Below is a small trained network, with its code and all its weights. Each question gives an input and a class and asks what happens when units are switched off, that is, made to give their printed mean instead of their output.

import numpy as np


def w(rows, s, z=0):
    codes = np.array(rows[::2]) - 128.0
    scale = np.full(codes.shape[1], s)
    scale[-1] = z or s
    return codes * scale


def f(y):
    return y / 2 * (1 + np.tanh(0.7978845608 * (y + 0.044715 * y**3)))


def log_softmax(a):
    a = a - a.max(-1, keepdims=True)
    return a - np.log(np.exp(a).sum(-1, keepdims=True))


def net(x, mask):
    res = np.array(x, float).reshape(1, 8) / 4 @ E
    y = f(res @ A[0][:, :-1].T + A[0][:, -1])
    res = res + np.where(mask, y, B[0][:, -1]) @ B[0][:, :-1]
    return log_softmax(res[-1] @ U[:, :-1].T + U[:, -1])


A, B = {}, {}
E = w([
[164,109,46,128,181,60,130,160,233,216],'x0',
[224,73,89,144,123,124,97,117,68,130],'x1',
[254,167,169,202,117,158,50,81,128,64],'x2',
[154,177,150,114,137,100,62,102,125,122],'x3',
[119,94,95,179,61,170,193,173,95,59],'x4',
[107,79,170,186,84,123,34,160,177,160],'x5',
[56,104,115,137,98,119,37,32,31,136],'x6',
[110,194,139,128,72,115,140,161,123,224],'x7',
],0.0088)
A[0] = w([
[170,178,150,200,147,122,84,166,237,142,88],'n0',
[164,127,121,113,191,193,152,159,85,105,123],'n1',
[159,204,143,80,85,172,204,143,60,86,227],'n2',
[196,54,98,147,118,78,76,98,164,211,151],'n3',
[96,91,139,108,179,137,113,2,87,101,104],'n4',
[6,194,142,106,86,135,90,96,119,191,255],'n5',
[87,132,130,2,206,103,187,204,173,164,84],'n6',
[125,32,122,228,90,190,138,189,84,117,98],'n7',
],0.0087,0.0027)
B[0] = w([
[168,88,181,139,121,254,98,144,123,166,208],'n0',
[79,221,157,136,119,115,174,102,68,78,171],'n1',
[116,157,150,188,45,96,158,58,119,112,224],'n2',
[157,233,110,70,162,132,82,97,115,171,211],'n3',
[73,78,42,203,111,27,203,119,61,55,213],'n4',
[36,186,115,227,34,208,141,125,81,111,233],'n5',
[178,103,56,93,174,116,198,154,196,204,248],'n6',
[54,93,159,162,107,100,182,172,148,214,204],'n7',
],0.0098,0.012)
U = w([
[221,65,188,75,175,207,57,192,182,137,26],'0',
[126,16,75,144,158,30,183,123,113,46,20],'1',
[96,160,118,154,62,143,111,41,18,47,181],'2',
[22,88,138,158,94,137,215,198,193,161,255],'3',
[172,125,3,38,220,70,172,186,214,190,183],'4',
],0.0071,0.0048)

Each question gives the input, the list of numbers given to net, and the class t.
The units are the neurons (one row each of A and B). Each row of codes is followed by its name. A weight is (code - 128) times the scale printed after its matrix; where a second scale follows, it is the last column's (A, B and U).
mask holds one flag per neuron, in row order. A switched-off neuron (its flag False) gives its mean, the last column of its row in B, instead of its output. The means were averaged over made-up inputs and are rounded, as every weight is.
A unit's drop is (log p(t) with every unit on - log p(t) with that unit switched off) / (log p(t) with every unit on - log p(t) with every unit switched off).
The circuit of an input: a set's keep is (log p(t) with only the set's units on - log p(t) with every unit switched off) / (log p(t) with every unit on - log p(t) with every unit switched off). Starting from all 8 units, units are removed one at a time, each time the one whose removal leaves the highest keep (on an exact tie, the one counted first), for as long as the keep stays at least 0.8.
circuit, biggest first: the units of the circuit, biggest drop first
most important unit: the unit with the biggest drop
k most important neurons: the k neurons with the biggest drops, biggest first
drop when u is switched off: that unit's drop, to one decimal
input [-1,4,0,7,-6,-1,-4,3], class 0: 2 most important neurons : (n4, n0)
input [8,8,-6,4,3,6,5,-3], class 4: most important unit : n3
input [8,0,-2,-1,1,6,7,6], class 2: 3 most important neurons : (n5, n3, n6)
input [7,3,7,-3,-5,4,8,7], class 0: circuit, biggest first : (n0, n4)
input [2,-4,4,7,-2,0,-1,4], class 0: circuit, biggest first : (n0, n4)
input [6,-2,5,-3,-5,0,-7,-3], class 0: 2 most important neurons : (n0, n4)
input [5,-4,-5,7,-1,1,0,4], class 4: 2 most important neurons : (n6, n2)
input [0,8,5,-3,-4,-5,7,-5], class 1: 3 most important neurons : (n4, n5, n2)
input [4,1,-5,5,3,7,4,-5], class 2: 2 most important neurons : (n6, n3)
input [-2,7,-8,1,-1,8,3,7], class 2: 2 most important neurons : (n6, n5)
input [-7,0,-4,0,3,-5,-2,6], class 2: drop when n2 is switched off : 0.4
input [-1,-8,-5,-3,-8,-7,-5,-2], class 4: drop when n6 is switched off : 1.9
input [5,-4,4,2,-1,-1,1,-1], class 0: drop when n6 is switched off : 0.1
input [3,5,-8,-4,-7,-8,7,-7], class 1: circuit, biggest first : (n4)
input [1,-6,-7,0,4,1,-7,-2], class 4: drop when n6 is switched off : 0.3
